Here is a tiny trained network, its code and every weight. The questions are about switching its units off for an input and a class, where a switched-off unit gives its printed mean instead of its output.

import numpy as np


def w(rows, s, z=0):
    codes = np.array(rows[::2]) - 128.0
    scale = np.full(codes.shape[1], s)
    scale[-1] = z or s
    return codes * scale


def norm(h):
    return h / np.sqrt((h * h).mean(-1, keepdims=True) + 1e-5)


def f(y):
    return y / 2 * (1 + np.tanh(0.7978845608 * (y + 0.044715 * y**3)))


def log_softmax(a):
    a = a - a.max(-1, keepdims=True)
    return a - np.log(np.exp(a).sum(-1, keepdims=True))


def net(x, mask):
    res = np.array(x, float).reshape(1, 8) / 4 @ E
    u = 0
    for l in range(3):
        y = f(norm(res) @ A[l][:, :-1].T + A[l][:, -1])
        res = res + np.where(mask[u : u + 13], y, B[l][:, -1]) @ B[l][:, :-1]
        u += 13
    return log_softmax(norm(res)[-1] @ U[:, :-1].T + U[:, -1])


A, B = {}, {}
E = w([
[152,67,126,205,148,158],'x0',
[88,182,154,119,84,255],'x1',
[127,127,127,128,128,129],'x2',
[130,126,127,133,126,127],'x3',
[76,83,31,108,84,121],'x4',
[87,54,180,104,107,113],'x5',
[27,214,138,210,203,104],'x6',
[127,131,130,123,128,129],'x7',
],0.0072)
A[0] = w([
[84,81,144,110,93,105,7],'0.n1',
[182,78,90,45,111,109,31],'0.n2',
[161,152,41,144,122,138,61],'0.n3',
[80,81,210,119,127,108,20],'0.n4',
[131,179,119,6,179,2,79],'0.n5',
[188,105,204,205,146,66,216],'0.n6',
[76,68,196,136,61,106,72],'0.n7',
[228,80,150,63,128,173,130],'0.n8',
[166,214,39,156,170,149,214],'0.n9',
[54,150,50,67,91,81,88],'0.n10',
[174,87,227,75,254,174,7],'0.n11',
[21,65,226,138,90,88,156],'0.n12',
[163,43,82,209,187,134,230],'0.n13',
],0.0082,0.0023)
B[0] = w([
[166,158,49,117,231,120,134],'0.n1',
[158,163,109,152,85,157,211],'0.n2',
[109,92,88,105,250,76,150],'0.n3',
[146,219,101,137,204,180,150],'0.n4',
[72,89,219,95,94,124,229],'0.n5',
[128,112,170,125,83,104,250],'0.n6',
[170,138,122,110,194,142,165],'0.n7',
[161,199,130,169,40,71,236],'0.n8',
[230,57,178,34,206,159,232],'0.n9',
[76,143,159,96,138,138,201],'0.n10',
[158,226,90,93,106,115,182],'0.n11',
[255,152,98,59,213,147,229],'0.n12',
[70,82,242,74,104,136,254],'0.n13',
],0.007,0.0043)
A[1] = w([
[108,157,122,127,102,156,82],'1.n1',
[221,70,141,135,184,160,172],'1.n2',
[63,186,130,210,167,64,68],'1.n3',
[114,151,96,121,99,142,18],'1.n4',
[117,170,113,133,102,204,5],'1.n5',
[190,155,196,153,113,131,203],'1.n6',
[65,173,104,124,208,86,179],'1.n7',
[88,145,160,184,206,129,240],'1.n8',
[73,164,128,200,163,90,46],'1.n9',
[147,163,95,145,81,61,119],'1.n10',
[69,115,31,95,134,102,89],'1.n11',
[111,126,108,108,136,2,25],'1.n12',
[161,132,122,102,123,126,38],'1.n13',
],0.011,0.0024)
B[1] = w([
[117,38,140,189,180,127,131],'1.n1',
[119,158,114,8,86,109,230],'1.n2',
[194,125,123,150,33,174,150],'1.n3',
[199,42,187,160,171,133,120],'1.n4',
[106,68,200,131,111,156,155],'1.n5',
[67,159,109,159,197,39,255],'1.n6',
[181,137,85,139,61,119,209],'1.n7',
[180,133,89,57,23,54,234],'1.n8',
[191,169,83,212,36,155,136],'1.n9',
[125,145,191,203,108,112,156],'1.n10',
[169,120,103,195,165,100,154],'1.n11',
[196,58,234,186,148,254,174],'1.n12',
[151,81,76,117,157,108,138],'1.n13',
],0.0072,0.0059)
A[2] = w([
[141,161,137,121,139,246,135],'2.n1',
[77,98,181,84,246,129,95],'2.n2',
[97,183,89,164,151,197,97],'2.n3',
[51,73,194,156,77,106,108],'2.n4',
[109,135,120,193,78,54,192],'2.n5',
[84,180,185,64,49,79,244],'2.n6',
[103,113,126,212,127,91,96],'2.n7',
[147,2,27,110,101,144,254],'2.n8',
[129,94,160,84,136,91,119],'2.n9',
[152,88,130,136,138,120,85],'2.n10',
[120,177,94,187,173,175,36],'2.n11',
[126,124,137,96,116,36,120],'2.n12',
[111,195,126,132,118,221,142],'2.n13',
],0.0084,0.0042)
B[2] = w([
[128,67,188,133,140,46,136],'2.n1',
[118,137,69,154,33,100,150],'2.n2',
[242,89,172,131,72,75,124],'2.n3',
[52,157,150,58,127,123,145],'2.n4',
[45,126,62,97,150,150,159],'2.n5',
[82,57,24,209,175,183,249],'2.n6',
[127,121,134,78,184,198,122],'2.n7',
[111,249,160,197,199,107,187],'2.n8',
[101,159,108,119,104,203,161],'2.n9',
[137,180,210,167,115,130,126],'2.n10',
[191,168,108,107,93,131,120],'2.n11',
[141,126,117,132,145,254,175],'2.n12',
[144,33,204,87,125,74,138],'2.n13',
],0.0071,0.012)
U = w([
[176,131,94,140,6,121,109],'0',
[124,127,123,113,127,131,247],'1',
[205,126,126,59,154,132,70],'2',
[114,128,125,117,124,125,214],'3',
[117,126,124,114,127,127,190],'4',
[93,113,119,115,130,153,78],'5',
[132,82,189,122,110,120,32],'6',
[110,179,130,149,157,81,2],'7',
],0.02,0.008)

Each question gives the input, the list of numbers given to net, and the class t.
The units are the neurons (one row each of A and B). Each row of codes is followed by its name. A weight is (code - 128) times the scale printed after its matrix; where a second scale follows, it is the last column's (A, B and U).
mask holds one flag per neuron, layer by layer. A switched-off neuron (its flag False) gives its mean, the last column of its row in B, instead of its output. The means were averaged over made-up inputs and are rounded, as every weight is.
A unit's drop is (log p(t) with every unit on - log p(t) with that unit switched off) / (log p(t) with every unit on - log p(t) with every unit switched off).
The circuit of an input: a set's keep is (log p(t) with only the set's units on - log p(t) with every unit switched off) / (log p(t) with every unit on - log p(t) with every unit switched off). Starting from the 12 units with the biggest drops (on a tie, the unit counted first), units are removed one at a time, each time the one whose removal leaves the highest keep (on an exact tie, the one counted first), for as long as the keep stays at least 0.8.
circuit, biggest first: the units of the circuit, biggest drop first
unit that matters most: the unit with the biggest drop
top k neurons: the k neurons with the biggest drops, biggest first
top k neurons in layer l: the k neurons of layer l with the biggest drops, biggest first
input [-3,-4,-3,6,8,5,3,-6], class 7: unit that matters most => 2.n8
input [6,0,7,-1,5,8,-2,4], class 2: circuit, biggest first => 0.n12; 2.n6
input [7,8,4,0,1,-4,0,4], class 6: circuit, biggest first => 2.n1; 2.n13
input [4,5,6,-5,8,8,8,0], class 0: top 3 neurons => 0.n9; 1.n7; 1.n9
input [2,6,7,-3,-8,-1,1,2], class 7: circuit, biggest first => 1.n6; 2.n12
input [-8,3,7,3,4,-8,-1,-2], class 2: top 3 neurons in layer 0 => 0.n9; 0.n13; 0.n3
input [6,3,3,1,8,0,-6,-5], class 7: circuit, biggest first => 2.n8; 1.n8; 2.n6; 2.n12
input [4,3,-3,1,6,-2,6,5], class 0: top 4 neurons in layer 1 => 1.n8; 1.n7; 1.n6; 1.n9
input [-7,8,-3,7,8,-8,3,4], class 2: top 2 neurons in layer 0 => 0.n13; 0.n9
input [-8,-5,2,-5,0,7,4,7], class 5: top 3 neurons => 0.n5; 0.n9; 2.n6
input [-6,-8,-2,-6,1,-7,0,3], class 6: circuit, biggest first => 0.n5; 1.n12
input [-6,-8,-1,7,-5,6,5,1], class 6: top 2 neurons in layer 0 => 0.n5; 0.n6
input [6,-4,-6,-4,-6,-4,-4,6], class 3: top 2 neurons in layer 0 => 0.n13; 0.n12
input [3,7,-1,-4,-3,6,-8,-3], class 0: unit that matters most => 0.n8
input [-1,5,2,2,-1,6,-4,-2], class 2: top 2 neurons => 0.n12; 0.n7
input [2,-8,-1,6,-5,-4,-4,1], class 6: top 2 neurons => 1.n12; 2.n8
input [1,3,5,-4,-8,8,8,-6], class 0: top 2 neurons in layer 1 => 1.n8; 1.n3
input [2,-6,0,-8,-7,-3,-8,7], class 0: top 2 neurons => 2.n8; 0.n8
input [4,-7,-3,-3,-5,2,-8,-3], class 0: top 2 neurons in layer 0 => 0.n8; 0.n2
input [-1,-5,5,6,1,-2,-5,7], class 3: top neuron in layer 2 => 2.n5
input [2,7,-7,4,8,6,4,-7], class 7: top 2 neurons in layer 1 => 1.n11; 1.n12
input [-5,-4,-1,-5,-2,2,7,-5], class 0: top 2 neurons in layer 1 => 1.n3; 1.n7
input [2,-8,1,-3,-7,-4,2,0], class 6: top 3 neurons => 1.n12; 2.n8; 0.n6
input [7,3,3,3,1,6,8,-7], class 0: top 2 neurons => 0.n9; 1.n8
input [2,8,5,-6,-6,5,6,-6], class 6: top 3 neurons in layer 2 => 2.n13; 2.n8; 2.n1
input [-2,8,-4,-5,-5,-7,-4,5], class 6: top 4 neurons => 0.n12; 1.n8; 2.n1; 1.n5
input [8,3,5,2,3,-8,1,8], class 2: circuit, biggest first => 0.n9
input [-4,-1,8,1,-6,-5,-2,1], class 4: top 3 neurons => 1.n6; 0.n12; 2.n8
input [6,7,4,6,4,-1,-1,4], class 6: top 2 neurons in layer 2 => 2.n6; 2.n1
